Moves between elements:
f: Nul->Sib, Giv->Nup, Viz->Rig, Tik->Lup, Tov->Kot, Pek->Puv, Kub->Dud, Puz->Mut, Puv->Pek, Dud->Kub, Lup->Tik, Raf->Vod, Dep->Mim, Noz->Zed, Rus->Nas, Vod->Raf, Zek->Vip, Teg->Kiz, Bom->Bar, Sib->Nul, Pob->Gel, Dav->Vub, Lal->Bik, Gab->Muf, Nas->Rus, Tav->Vuf, Sas->Sud, Mam->Kon, Gel->Pob, Vis->Fif, Vuv->Pak, Mut->Puz, Vom->Lov, Luz->Mer, Mik->Fol, Kem->Mis, Vub->Dav, Rig->Viz, Mim->Dep, Zap->Lem, Sud->Sas, Nus->Gad, Vuf->Tav, Fol->Mik, Bar->Bom, Pak->Vuv, Gad->Nus, Lem->Zap, Muf->Gab, Tal->Ruf, Kot->Tov, Ruf->Tal, Riv->Fon, Kon->Mam, Fon->Riv, Mis->Kem, Kiz->Teg, Nup->Giv, Mer->Luz, Fif->Vis, Lov->Vom, Vip->Zek, Zed->Noz, Bik->Lal
x: Nul->Gad, Giv->Riv, Viz->Sas, Tik->Kot, Tov->Lup, Pek->Vip, Kub->Luz, Puz->Zap, Puv->Zek, Dud->Mer, Lup->Tov, Raf->Lal, Dep->Vub, Noz->Vis, Rus->Kem, Vod->Bik, Zek->Puv, Teg->Ruf, Bom->Tav, Sib->Nus, Pob->Vom, Dav->Mim, Lal->Raf, Gab->Mam, Nas->Mis, Tav->Bom, Sas->Viz, Mam->Gab, Gel->Lov, Vis->Noz, Vuv->Fol, Mut->Lem, Vom->Pob, Luz->Kub, Mik->Pak, Kem->Rus, Vub->Dep, Rig->Sud, Mim->Dav, Zap->Puz, Sud->Rig, Nus->Sib, Vuf->Bar, Fol->Vuv, Bar->Vuf, Pak->Mik, Gad->Nul, Lem->Mut, Muf->Kon, Tal->Kiz, Kot->Tik, Ruf->Teg, Riv->Giv, Kon->Muf, Fon->Nup, Mis->Nas, Kiz->Tal, Nup->Fon, Mer->Dud, Fif->Zed, Lov->Gel, Vip->Pek, Zed->Fif, Bik->Vod
p: Nul->Vom, Giv->Raf, Viz->Vis, Tik->Teg, Tov->Tal, Pek->Mim, Kub->Lem, Puz->Mer, Puv->Dep, Dud->Zap, Lup->Kiz, Raf->Giv, Dep->Puv, Noz->Sas, Rus->Vuf, Vod->Nup, Zek->Vub, Teg->Tik, Bom->Mis, Sib->Lov, Pob->Gad, Dav->Vip, Lal->Riv, Gab->Mik, Nas->Tav, Tav->Nas, Sas->Noz, Mam->Pak, Gel->Nus, Vis->Viz, Vuv->Kon, Mut->Luz, Vom->Nul, Luz->Mut, Mik->Gab, Kem->Bar, Vub->Zek, Rig->Fif, Mim->Pek, Zap->Dud, Sud->Zed, Nus->Gel, Vuf->Rus, Fol->Muf, Bar->Kem, Pak->Mam, Gad->Pob, Lem->Kub, Muf->Fol, Tal->Tov, Kot->Ruf, Ruf->Kot, Riv->Lal, Kon->Vuv, Fon->Bik, Mis->Bom, Kiz->Lup, Nup->Vod, Mer->Puz, Fif->Rig, Lov->Sib, Vip->Dav, Zed->Sud, Bik->Fon
y: Nul->Lem, Giv->Bar, Viz->Pak, Tik->Mim, Tov->Vub, Pek->Teg, Kub->Vom, Puz->Nus, Puv->Kiz, Dud->Lov, Lup->Dep, Raf->Kem, Dep->Lup, Noz->Gab, Rus->Lal, Vod->Mis, Zek->Tal, Teg->Pek, Bom->Nup, Sib->Zap, Pob->Luz, Dav->Kot, Lal->Rus, Gab->Noz, Nas->Bik, Tav->Fon, Sas->Mik, Mam->Vis, Gel->Mer, Vis->Mam, Vuv->Rig, Mut->Gad, Vom->Kub, Luz->Pob, Mik->Sas, Kem->Raf, Vub->Tov, Rig->Vuv, Mim->Tik, Zap->Sib, Sud->Fol, Nus->Puz, Vuf->Riv, Fol->Sud, Bar->Giv, Pak->Viz, Gad->Mut, Lem->Nul, Muf->Zed, Tal->Zek, Kot->Dav, Ruf->Vip, Riv->Vuf, Kon->Fif, Fon->Tav, Mis->Vod, Kiz->Puv, Nup->Bom, Mer->Gel, Fif->Kon, Lov->Dud, Vip->Ruf, Zed->Muf, Bik->Nas
r: Nul->Teg, Giv->Kon, Viz->Mis, Tik->Vom, Tov->Gel, Pek->Lem, Kub->Mim, Puz->Zek, Puv->Zap, Dud->Dep, Lup->Lov, Raf->Vuv, Dep->Dud, Noz->Tav, Rus->Sud, Vod->Pak, Zek->Puz, Teg->Nul, Bom->Vis, Sib->Kiz, Pob->Kot, Dav->Luz, Lal->Fol, Gab->Fon, Nas->Sas, Tav->Noz, Sas->Nas, Mam->Nup, Gel->Tov, Vis->Bom, Vuv->Raf, Mut->Vip, Vom->Tik, Luz->Dav, Mik->Bik, Kem->Rig, Vub->Mer, Rig->Kem, Mim->Kub, Zap->Puv, Sud->Rus, Nus->Tal, Vuf->Zed, Fol->Lal, Bar->Fif, Pak->Vod, Gad->Ruf, Lem->Pek, Muf->Riv, Tal->Nus, Kot->Pob, Ruf->Gad, Riv->Muf, Kon->Giv, Fon->Gab, Mis->Viz, Kiz->Sib, Nup->Mam, Mer->Vub, Fif->Bar, Lov->Lup, Vip->Mut, Zed->Vuf, Bik->Mik
q: Nul->Pak, Giv->Lup, Viz->Lem, Tik->Nup, Tov->Riv, Pek->Mis, Kub->Vis, Puz->Sud, Puv->Kem, Dud->Fif, Lup->Giv, Raf->Kiz, Dep->Bar, Noz->Luz, Rus->Zek, Vod->Teg, Zek->Rus, Teg->Vod, Bom->Mim, Sib->Vuv, Pob->Gab, Dav->Tav, Lal->Tal, Gab->Pob, Nas->Vip, Tav->Dav, Sas->Mut, Mam->Vom, Gel->Muf, Vis->Kub, Vuv->Sib, Mut->Sas, Vom->Mam, Luz->Noz, Mik->Gad, Kem->Puv, Vub->Vuf, Rig->Zap, Mim->Bom, Zap->Rig, Sud->Puz, Nus->Fol, Vuf->Vub, Fol->Nus, Bar->Dep, Pak->Nul, Gad->Mik, Lem->Viz, Muf->Gel, Tal->Lal, Kot->Fon, Ruf->Bik, Riv->Tov, Kon->Lov, Fon->Kot, Mis->Pek, Kiz->Raf, Nup->Tik, Mer->Zed, Fif->Dud, Lov->Kon, Vip->Nas, Zed->Mer, Bik->Ruf

The rows follow the links: the fewer symbols apart two elements are, the more alike their rows tend to be.

Each row is also shifted at random along 3 hidden directions that mean nothing.

Some elements, each with a row of numbers:
Pob -> [99, -30, 8, 14, -18, 23, 3, -47, 11, 24, 43, 38, -29, 7, -19, 32, -6, -16, 19, -4, -10, -38, -3, 26, -2, -32, 33, 12, 38, 21, -28, 15, 12, 32, 5, 4, 10, 18, -38, -5, -39]
Zap -> [58, 15, -35, -24, -31, -33, 1, 26, -13, -39, -27, 4, -14, 4, 29, -44, 9, 26, 39, -11, -21, 14, 10, -24, -9, 41, -19, -3, -40, -43, 33, -18, -51, -26, 15, -14, -33, -3, 22, -20, 38]
Fif -> [74, -38, -8, -17, -12, 23, 12, 4, 41, -35, 19, 42, -8, 22, 20, -50, -54, -22, -37, -53, 11, 21, 41, -22, -12, 33, 85, 5, -33, 37, 29, 10, 84, -33, 21, 12, -23, -26, -66, 22, 44]
Dav -> [-61, 29, 19, -15, 9, 25, -53, 31, 13, 40, 37, -28, -3, -15, -36, -13, 52, -26, 13, 37, -1, 56, -48, 14, 4, 37, -2, -16, 18, -25, 41, 5, -6, 34, -29, 8, 24, 6, -8, -11, -32]
Tik -> [117, -39, 31, 11, 42, 5, 55, -34, 26, -27, 35, 8, -35, 30, -26, 42, -22, -12, 19, -45, 8, -3, 29, -25, -30, -33, 41, 25, -39, 9, -42, 15, 6, 6, 22, 10, -32, 15, -22, 20, 33]
Vis -> [-23, -33, 8, -26, -18, 31, 3, 20, -6, -37, 46, 38, 3, 13, -20, -37, -18, -22, -58, -48, 24, 7, 30, -14, -23, 27, 54, 22, -41, 60, 33, 32, 52, 11, 13, 10, -9, 17, -49, 9, 53]
Fon -> [-142, -14, 17, 20, 9, 16, -5, -28, -27, 34, 33, -31, 4, 5, -24, 50, -14, -18, -9, 26, 9, -11, 4, 30, -15, -44, -40, 9, 43, 17, -16, -15, -34, 15, 9, 5, 45, 11, 19, 8, -44]
Sud -> [-7, -27, -30, -35, -8, -31, -38, 38, 2, 31, -30, 5, 23, 28, 32, -24, -59, 22, -6, 15, -36, 14, 39, 32, 39, 50, -24, 16, 46, -22, 32, -22, -44, -30, 23, -38, 14, 6, 56, -7, -44]
Kot -> [39, 34, 33, 29, 17, 28, -20, -22, 8, 48, 40, -25, -6, -7, -30, 40, 63, -5, 26, 36, 25, -2, -21, 18, -10, -30, 9, -12, 29, -8, -45, 2, 20, 31, -19, 33, 14, -3, -19, -2, -41]
Zek -> [-59, -37, -1, -37, 39, -14, -11, 14, 32, 34, -39, 17, -46, 23, 29, -29, -26, 7, 52, 2, 1, 68, -2, 37, 33, 25, 24, 27, 41, 0, 33, -3, -37, -30, 13, -20, -2, -6, -42, 8, -47]
Sas -> [-38, -12, -3, -4, -14, -15, -34, 22, -8, 42, -1, 36, -4, -21, -15, -36, -19, 10, -49, -6, 16, -4, 18, 16, 29, 32, 38, 6, 36, 54, 23, -3, 59, 24, 10, -22, 41, 13, -42, 0, -35]
Teg -> [-74, 13, 19, 17, 18, -17, 39, -25, 12, -36, 0, 1, -23, -37, -26, 33, 37, 8, 24, -13, 23, -8, -42, -28, 21, -36, 39, -22, -21, 22, -17, 5, 29, 33, -25, -13, -22, 14, -62, 1, 38]
Vub -> [-37, 2, -9, -15, 29, 30, -30, 23, 1, 34, 8, -25, -14, 29, 18, -23, 12, -9, 44, 23, 1, 74, -14, 24, -4, 40, -27, -1, 48, 5, 34, 21, -59, -16, 0, 29, 24, -13, 8, -9, -50]
Muf -> [28, 7, -18, 35, -28, 17, -3, -21, 1, 31, 14, 16, 35, 6, 22, 50, -23, -3, -22, 19, -18, -59, 26, 25, -5, -41, -16, 1, 49, -14, -29, 9, 10, -23, 2, 33, -10, -5, 44, -2, -32]
Riv -> [-52, 3, -15, 22, 22, 27, 3, -19, -9, 46, 6, -54, 61, 18, 22, 49, -10, 4, -15, 55, -11, 2, 13, 31, 0, -38, -61, 2, 41, -53, -33, -3, -44, -31, -3, 29, 3, -28, 89, 12, -32]
Lov -> [53, -12, -20, 15, -19, 16, 67, -19, -8, -46, -1, -9, 4, 55, 39, 51, -29, -15, 73, -7, -36, -34, 9, -19, -15, -29, -67, 24, -27, -40, -25, -11, -97, -32, 34, 5, -26, -10, 68, -18, 35]
Vod -> [-60, 20, 13, 26, 6, -8, 31, -27, -32, -30, -21, -33, 30, -16, -36, 35, -7, 13, -21, -1, 2, -11, -1, -35, -8, -24, -42, -6, -38, -7, -25, -1, 9, 24, -32, -14, 3, 15, 41, 7, 40]
Fol -> [11, 4, -20, 32, -24, -18, -2, -32, 7, 18, -18, 24, 12, -20, 16, 29, -5, 11, -41, 5, 1, -46, 18, 29, 26, -29, 42, -10, 41, 0, -36, 5, 58, -28, -9, -9, 28, -10, -18, 4, -24]
Mis -> [-127, 29, 12, -31, 1, -12, -19, 41, -27, -33, -24, -24, 20, -34, -33, -33, 14, 6, -7, 2, 7, 39, -12, -20, -3, 22, -33, -18, -44, 0, 38, -4, 21, 28, -30, -6, -8, 18, 21, 10, 45]
Bik -> [-142, -32, 20, 28, 17, -18, 8, -43, -20, 37, -12, 6, -13, 4, -17, 22, -26, 8, -27, -1, 3, -15, 14, 15, 37, -32, -2, 21, 40, 34, -27, -11, 14, 25, -3, -23, 37, 7, -6, -1, -28]
Vuf -> [59, 11, -4, -22, 35, 22, -47, 44, 2, 44, 9, -6, 28, 16, 25, -37, 1, -12, -50, 22, 13, 60, 22, 27, 5, 41, 21, -13, 27, -7, 13, 17, 33, -17, -34, 17, 1, -22, 1, 14, -31]
Rig -> [65, 12, -16, -39, -15, -19, -3, 25, 0, -37, -41, 0, 35, -3, 13, -33, -13, 11, -25, 4, -22, 8, 29, -32, 3, 28, -23, -9, -43, -18, 35, -3, -2, -22, -17, -14, -21, -10, 60, 9, 31]
Bom -> [-68, 1, 22, -14, 7, 25, -2, 11, -3, -24, 38, 17, -10, -24, -25, -38, -6, -21, -62, -33, 33, 41, -8, -20, -28, 38, 50, -19, -39, 42, 25, 13, 83, 19, -17, 7, 2, 3, -77, 34, 28]

Start, symbols taken left to right, then the element you end at.
Answers are names.
[19, -2, -9, 27, 25, -32, -1, -18, 25, 40, -32, -9, 20, -8, 24, 32, -32, 12, -45, 15, 20, -6, 25, 19, 32, -37, 13, -6, 37, 8, -39, -5, 39, -19, -20, -3, 7, -13, 9, 32, -51]
p p r p: Muf
[-143, 19, -21, 14, -37, -15, 26, -3, -7, -32, -29, 12, 4, -21, 13, 45, 6, 21, -1, 4, -18, -64, -11, -41, -3, -60, -21, -23, -32, -16, -28, 11, 1, -22, 8, 1, -27, -16, 29, -20, 23]
p q y: Dud
[-87, 18, 13, -13, 6, -16, -48, 28, 8, 25, -4, 0, -37, -17, -31, -35, 39, 15, 18, -6, 22, 44, -48, 32, 21, 26, 41, 3, 24, 17, 27, 2, 28, 14, -29, -26, 17, 13, -57, -7, -45]
y r y: Mut
[-38, 6, -10, 18, 17, 41, 38, -16, 4, -38, 13, -36, -9, 31, 22, 45, -6, -6, 53, -9, -1, -19, -20, -31, -31, -37, -32, 9, -50, -26, -35, 16, -54, -13, -26, 27, -29, -11, 24, -3, 37]
y p y f: Teg
[-61, -58, -10, -14, 4, 14, 11, -4, 30, -57, 12, 52, -67, 50, 40, -49, -48, -22, 50, -59, 2, 9, 15, -24, -11, 27, 50, 26, -28, 34, 23, 4, -37, -24, 56, 19, -22, -26, -68, -16, 28]
r p r: Zap
[-38, -21, 20, 32, 21, 20, 53, -20, -19, -29, 22, -31, 12, 19, -25, 30, -27, -5, -14, -23, 6, -8, 32, -29, -36, -38, -27, 9, -25, 32, -50, -5, -9, 25, -12, 19, -17, 33, 21, 29, 34]
f q f f: Lup
[160, 17, -25, -32, -9, 29, -36, 37, -7, 30, 11, -6, 49, 21, 31, -33, -43, -3, -30, 18, -30, 31, 35, 41, 5, 35, -34, -9, 44, -33, 25, 9, -8, -17, 7, 22, 8, -8, 87, 8, -52]
r y y: Vuf
[-139, 25, 0, -20, 7, -20, -28, 14, 14, 53, -22, 0, 10, -46, 5, -48, 9, 12, -41, 31, 18, 43, -8, 7, 27, 22, 43, -20, 33, 10, 30, -4, 70, 0, -29, -18, 18, -26, -35, 17, -31]
p p y p q: Tov
[11, 28, 26, -21, 3, -25, -20, 29, 9, -34, -7, -22, 1, -33, -24, -36, 33, 11, 26, -8, 22, 56, -44, -30, -4, 28, 7, -13, -45, 2, 51, -4, 19, 26, -39, -22, -14, 29, -20, 17, 15]
q p y r: Mam
[-105, 18, 16, -9, 2, -9, -29, 21, -41, 31, -20, -23, 24, -36, -20, -33, 30, 24, -17, 36, -4, 32, -27, 24, 20, 13, -20, -7, 24, 8, 37, -7, -5, 25, -14, -16, 43, 35, 21, 8, -26]
f y p: Riv
[-65, -49, -12, 16, 8, -37, 53, -32, -1, -41, -4, 48, -30, 12, -14, 33, -52, 11, -15, -57, -27, -40, 33, -12, 7, -10, 20, 48, -28, 56, -25, 0, 8, 7, 40, -25, -12, 9, -35, 11, 26]
x q y q: Sas
[100, 32, -10, 20, -32, -18, -9, -19, 13, 30, -36, 3, -6, -30, 18, 53, 30, 6, 2, 34, -8, -48, -29, 19, 23, -38, 1, -16, 32, -26, -21, -9, 1, -23, 2, 7, 28, -20, 5, -15, -26]
q x f: Pak
[48, 11, 12, -12, -28, 32, -41, 24, -31, 41, 36, 14, 26, -15, -40, -45, 1, -12, -52, 27, 10, 12, 2, 22, -4, 18, 11, -10, 37, 31, 31, 10, 55, 27, 19, 22, 29, 17, -9, 0, -29]
y x p x: Mik
[33, 4, 0, 29, -33, 25, 45, -15, -38, -35, 31, -5, 33, -1, -25, 31, 17, -16, -41, -10, -24, -47, 12, -29, -34, -34, -39, 6, -45, -1, -24, -3, -9, 19, -5, 27, -2, 17, 44, -18, 38]
r y x q: Dav
